In the rows, 128 means zero.
Each name stands for a flat space through zero: a line, a plane or more. A row that begins with a name and a colon came from that space; any other row is followed by the name of the space it lies nearest, among the names in its block.
bipugazu: [103 110  97 107 125 196  77  68 147 123 197 155 105 122 181 112  96 118
  61  77 144 151 123 161  88  83 151  76 154  81  93  94 147  88 121 108
  90  99 146 160 104]
ganegizer: [ 87 154 127  99 118  99 180 102 115  89 124 127 218 197 128 111 111  61
 134 107 129 143 179 125 122  75 141 108 158 111  87 128  61 130 134 125
 193  79  77 162  92]
lustesa: [149 101 123 178 129 140 131 175 181 162  67 169 145  96 153 100 129 127
 158 141  94 121  81  99 116 107 128 158 138 135 127 181 126 103 118 141
  77  87  79 101 100]
peffuzuv: [114 109  69  97 138 146 121 150 128  99 108 125 103 115 176 157 161 189
 132 132 155 181 175 108  91 108 143 125 153 137 162 125 119 118 115 118
 125 102 187 161 123]
dunaffibu: [106 133 125 152 134 162 202  91 134 150 171 134 141 120  77 158  80 105
 160 166 135 123 143 116 168 163 128 114 139  78 137 123  91 111  75 164
 158  62 165 110 130]
[118 145 139 141 123 118  92 117 142 137 128 130 123 132 129 115 121 143
 134 123 123 140  87 149 142 132 120 131 126 128 117 132 116 157 144 180
 136 111 124 169 133]
ganegizer
dorezenaz: [130 154 107 138 104 126 121  90 152 158 130 164 150 127 118 157 145 146
 126 146 123 144 132 130 120 110 109 108 105 130 114 120 138 126 116 107
  87 127 152 107 100]
sudimzat: [154 126 119 145 114  86  95  50 149 110 149 127 130  64 174  99 114 109
  92 130  94 156 100 112 168 137  89 143 138  88 164 159 135 117 167  98
  98 105 138 118 181]
masgaret: [152 130 114  99  84 148  91  76  77 139  81 127 143  70  86 136 110 125
  79 197 152 165 136 190 157 142 137  94 115 115 132 175 154 134 124 159
 188  81 112  98 140]
lustesa: [128  85 186 119 127 109 138 164 132 168 132 151 114 123 125 129 120 134
 104 118 161 129  64 119  99 121 156 111 110 110 132 200 184 161 116 139
 144 139 121 131 124]
[152 137 148 147  81 130 181 156 144 136 178  95 105  74 111 165 158 119
 131 170 125 121 144  97 155 143  90 120 159 157 157 155 141 126 113 138
 106 117 110 113 128]
bipugazu
masgaret: [174 125 154 147 104 147  93  74 104 128 140 107 131 123 148 178 116 104
 142 195 141 114 115 145 115 119 136 102  86 123 113 126 105 156 106  97
 156 113 125 127 166]
[134 131 136 110 103  81 139 158 222 105 128  89 101 187 208 102 209  90
  44  97 202 132 165  78 154  78  91 115  92  63 144  55  81 146 100  90
 119 148 156 170 101]
lustesa
segigep: [128 133 136 117 139 138 127 155 120  99 155 130 162 110 171 122 113 142
 121 132 122  93 155  88  57 154 153 151 123 141 161 167 143 162 130  82
  92 123 113  99 132]
[119 121 115  88 129 113 204 132  96  90 119 120 201 175 136 129 123  72
 126 104 132 119 208 123 100 101 160 109 150 112 123 122  94 100 125  71
 156 109  95 114  90]
ganegizer
[150 197 117 103 123 115 114  83 146 177 150 211 175 117 130 185 159 150
 136 169 127 169 119  86 115 107 126  57  90 149  77 103 117 111 151 133
  49 163 165  84  91]
dorezenaz
[102 129 143 139 167 105 175 151 126 117 199 137 115 159 154 122 157 103
 127  78 112 140 106  84 141 130 145 179 110 113 119  89 113 130 158 136
  88 154 130 143 125]
masgaret
ganegizer: [107 124  99 127 114 147 184 119 129 146  86 122 148 168 102 159 110 150
 171 119 183 141 144 101 126  61 110 133 136 143  94 132 102 194  92  79
 198 130 147 113  96]
[132  80 142 107 104 126 183 117  96 154 122  72 125 132 126 161 131 122
 195 194 174 167 143 156 184 119 141 126 143 190 101 136  76 131 132 168
 190  69 246 155 153]
dunaffibu
sudimzat: [132 115  57  61 104 157 144  99  71  85 125 144 125 109 137 144 123 132
 104 115 126 147 118  84  79 114 127 117  90 111 160 102 152 125 207 134
 122 132  82 115  83]
[ 86 129  93 129 138  93 160 126  69 113 177 138  91 168  95 149 206  94
  91  78 157 149  91 110 162 146 166 213 101 112 109 140  98 120 147 137
 106 140 154 162 147]
masgaret
segigep: [115 126 140 157 133  88 110 165  93 147 101 140 143 127 107 102 129 128
 159 116 137 132 119 136 100 174  77 110 147 158 144 160 136 152 105 158
 131 119  80 174 121]
[ 83 117 117 123 138 117  87 117 110  91 113 122 135 161 128 114 126 115
 121 118 149 119 103 138  98 105 167 121 110 128 112 135 141 153 155 136
 137 133 129 114 129]
bipugazu
[ 97 123 186  81 122 140 141 108 104 164 149  93 101 153  81 173  79 130
  62 113 227 129 154 168  93 133 153  92  73  97 145 106 145 169 108 109
 160 184 171 162 159]
lustesa
[ 86 119 142 147 128  90 160 140 110  99 183 176 121 137 170 120 140  78
 123 123 129 149  98 100 105 129 164 151 109 106 129 113 121 139 179 136
  97 115 139 106 115]
masgaret
[152  90 108 122 137 153 143 147 122 145 116 128 105 101 128 154 126 154
 137 143 155 115 126  94 113 145 127 150 119 143 149 127 164 123 114  73
 105 172 166  78 138]
ganegizer
[129 117 147 119 112 123 118 170 123  99 114 141 134 130 125 126 103 133
 116 121 118 139 137 118 122 103 132 153 126 122 115 141 120  96 135 125
  82 144 150 152 155]
bipugazu
[138 120 137 130 129 123  84 142 136 143 158 125  87  91 129 125 134 144
 113 148 108 125  87 137 133 166 116 132 112 132 147 116 154 110 143 171
  84 131 147 135 145]
ganegizer
[137 132 168 177 131  70  86  89 188 157 155 122 161  98 160 120 139 109
 144 168 125 127 127 150 171 132 117 142 160 148 112 168 110 114  98  92
 124  97 163 136 181]
sudimzat
[101 147 115 112 118 135 114  79 126 130 138 110 109 122 130 150 161 138
 155 150 117  78 116 139 146 126  77  73 152 105 121  97 175 131 100 127
 162 106  52 110 105]
bipugazu
[ 98 119 106 121 119 152 119 119 117 130 102  90 118  85 104  98 105 140
  92  83 124 138 132 101 137 117 112 124  84  98 144 128 175 120 164 118
 123 155 131 112 131]
sudimzat
[ 92  26  96 129  44 129 175  77  78 183 178  66 110 123  88 211  87  77
 189 195 166 226 128 130 195 132  91 138 148  92 122  91  65 107 148 170
 209  61 220 103 135]
dunaffibu
